Below are the code and all the weights of a small trained network. Each question names an input and a class and asks about switching units off, where a switched-off unit gives its printed mean instead of its output.

import numpy as np


def w(rows, s, z=0):
    codes = np.array(rows[::2]) - 128.0
    scale = np.full(codes.shape[1], s)
    scale[-1] = z or s
    return codes * scale


def norm(h):
    return h / np.sqrt((h * h).mean(-1, keepdims=True) + 1e-5)


def f(y):
    return y / 2 * (1 + np.tanh(0.7978845608 * (y + 0.044715 * y**3)))


def log_softmax(a):
    a = a - a.max(-1, keepdims=True)
    return a - np.log(np.exp(a).sum(-1, keepdims=True))


def net(x, mask):
    res = np.array(x, float).reshape(1, 7) / 4 @ E
    u = 0
    for l in range(3):
        y = f(norm(res) @ A[l][:, :-1].T + A[l][:, -1])
        res = res + np.where(mask[u : u + 11], y, B[l][:, -1]) @ B[l][:, :-1]
        u += 11
    return log_softmax(norm(res)[-1] @ U[:, :-1].T + U[:, -1])


A, B = {}, {}
E = w([
[140,144,116],'x0',
[104,107,142],'x1',
[149,150,112],'x2',
[153,30,255],'x3',
[163,168,99],'x4',
[209,114,34],'x5',
[93,89,154],'x6',
],0.0062)
A[0] = w([
[114,110,189,155],'L0N0',
[95,70,127,178],'L0N1',
[219,146,96,250],'L0N2',
[81,167,22,166],'L0N3',
[67,179,160,101],'L0N4',
[87,236,151,220],'L0N5',
[65,184,218,5],'L0N6',
[88,183,226,205],'L0N7',
[95,57,139,135],'L0N8',
[2,158,218,65],'L0N9',
[124,159,52,145],'L0N10',
],0.01,0.0019)
B[0] = w([
[64,120,124,181],'L0N0',
[132,187,171,168],'L0N1',
[79,164,170,211],'L0N2',
[118,29,149,238],'L0N3',
[75,174,87,169],'L0N4',
[41,157,162,208],'L0N5',
[76,253,124,195],'L0N6',
[114,146,222,222],'L0N7',
[159,237,83,176],'L0N8',
[208,131,59,255],'L0N9',
[158,157,136,194],'L0N10',
],0.0051,0.005)
A[1] = w([
[251,98,112,167],'L1N0',
[127,211,96,248],'L1N1',
[125,108,116,117],'L1N2',
[232,18,124,192],'L1N3',
[142,179,171,162],'L1N4',
[146,132,151,26],'L1N5',
[119,167,131,83],'L1N6',
[78,177,63,131],'L1N7',
[193,150,253,20],'L1N8',
[159,75,137,53],'L1N9',
[191,115,121,59],'L1N10',
],0.011,0.0014)
B[1] = w([
[118,120,204,227],'L1N0',
[76,142,182,214],'L1N1',
[102,202,159,126],'L1N2',
[137,164,178,253],'L1N3',
[146,79,167,175],'L1N4',
[127,153,2,124],'L1N5',
[104,120,131,145],'L1N6',
[137,42,140,206],'L1N7',
[239,85,14,226],'L1N8',
[106,189,114,146],'L1N9',
[55,151,132,151],'L1N10',
],0.0068,0.0056)
A[2] = w([
[71,123,133,158],'L2N0',
[66,110,121,141],'L2N1',
[157,108,93,125],'L2N2',
[56,196,88,95],'L2N3',
[35,161,9,58],'L2N4',
[80,126,132,163],'L2N5',
[154,136,108,218],'L2N6',
[89,139,109,89],'L2N7',
[105,46,137,200],'L2N8',
[86,174,209,251],'L2N9',
[174,134,144,164],'L2N10',
],0.012,0.0033)
B[2] = w([
[204,149,153,158],'L2N0',
[227,106,156,153],'L2N1',
[140,152,115,134],'L2N2',
[161,35,126,156],'L2N3',
[122,88,122,164],'L2N4',
[212,195,111,153],'L2N5',
[62,196,131,145],'L2N6',
[162,2,145,129],'L2N7',
[149,200,115,160],'L2N8',
[114,150,47,254],'L2N9',
[67,100,69,161],'L2N10',
],0.0075,0.0089)
U = w([
[90,149,89,230],'0',
[107,53,112,123],'1',
[7,173,126,4],'2',
],0.015,0.0021)

Each question gives the input, the list of numbers given to net, and the class t.
The units are the neurons (one row each of A and B). Each row of codes is followed by its name. A weight is (code - 128) times the scale printed after its matrix; where a second scale follows, it is the last column's (A, B and U).
mask holds one flag per neuron, layer by layer. A switched-off neuron (its flag False) gives its mean, the last column of its row in B, instead of its output. The means were averaged over made-up inputs and are rounded, as every weight is.
A unit's drop is (log p(t) with every unit on - log p(t) with that unit switched off) / (log p(t) with every unit on - log p(t) with every unit switched off).
most important unit: the unit with the biggest drop
top k neurons: the k neurons with the biggest drops, biggest first
k most important neurons of layer l: the k neurons of layer l with the biggest drops, biggest first
drop when u is switched off: that unit's drop, to one decimal
input [-6,7,0,-3,-1,-3,4], class 0: top 2 neurons -> [L2N5 L1N8]
input [-3,7,-8,-8,3,-8,1], class 1: most important unit -> L2N3
input [-7,-7,3,4,-6,-5,-5], class 0: 3 most important neurons of layer 1 -> [L1N7 L1N8 L1N10]
input [-4,-4,-7,-4,-8,8,5], class 2: 4 most important neurons of layer 1 -> [L1N3 L1N1 L1N6 L1N7]
input [3,-5,-2,5,1,3,4], class 0: 3 most important neurons of layer 1 -> [L1N8 L1N7 L1N9]
input [-7,-2,-8,-1,-1,-1,2], class 0: 2 most important neurons of layer 1 -> [L1N0 L1N3]
input [7,0,-7,-4,-4,-4,3], class 1: 2 most important neurons of layer 0 -> [L0N9 L0N4]
input [-8,3,0,0,-4,4,-2], class 2: top 3 neurons -> [L0N7 L0N5 L0N6]
input [0,7,4,0,2,-5,6], class 0: 2 most important neurons of layer 0 -> [L0N9 L0N2]
input [4,2,6,5,2,7,-4], class 2: top 3 neurons -> [L0N7 L1N10 L2N1]
input [7,4,-7,1,-2,-3,5], class 0: 2 most important neurons of layer 1 -> [L1N3 L1N0]
input [3,-6,-7,-7,-4,6,-7], class 1: 2 most important neurons of layer 2 -> [L2N4 L2N9]
input [7,-1,2,-3,-7,5,1], class 2: top 2 neurons -> [L0N3 L1N3]
input [1,0,0,3,-7,4,8], class 2: 3 most important neurons of layer 0 -> [L0N7 L0N6 L0N2]
input [8,8,-7,-3,0,-5,1], class 0: most important neuron of layer 0 -> [L0N9]
input [-2,-4,2,-5,-6,-4,5], class 1: 2 most important neurons of layer 1 -> [L1N0 L1N3]
input [1,-6,5,-8,2,6,7], class 1: 2 most important neurons of layer 0 -> [L0N9 L0N2]
input [1,-6,-8,6,4,8,5], class 2: top 2 neurons -> [L1N3 L0N7]
input [4,1,-2,-1,0,-1,8], class 0: drop when L1N0 is switched off -> 0.1
input [-8,5,7,4,7,-1,7], class 0: drop when L1N5 is switched off -> 0.1
input [1,1,-2,-7,0,3,-1], class 1: drop when L2N9 is switched off -> 0.2
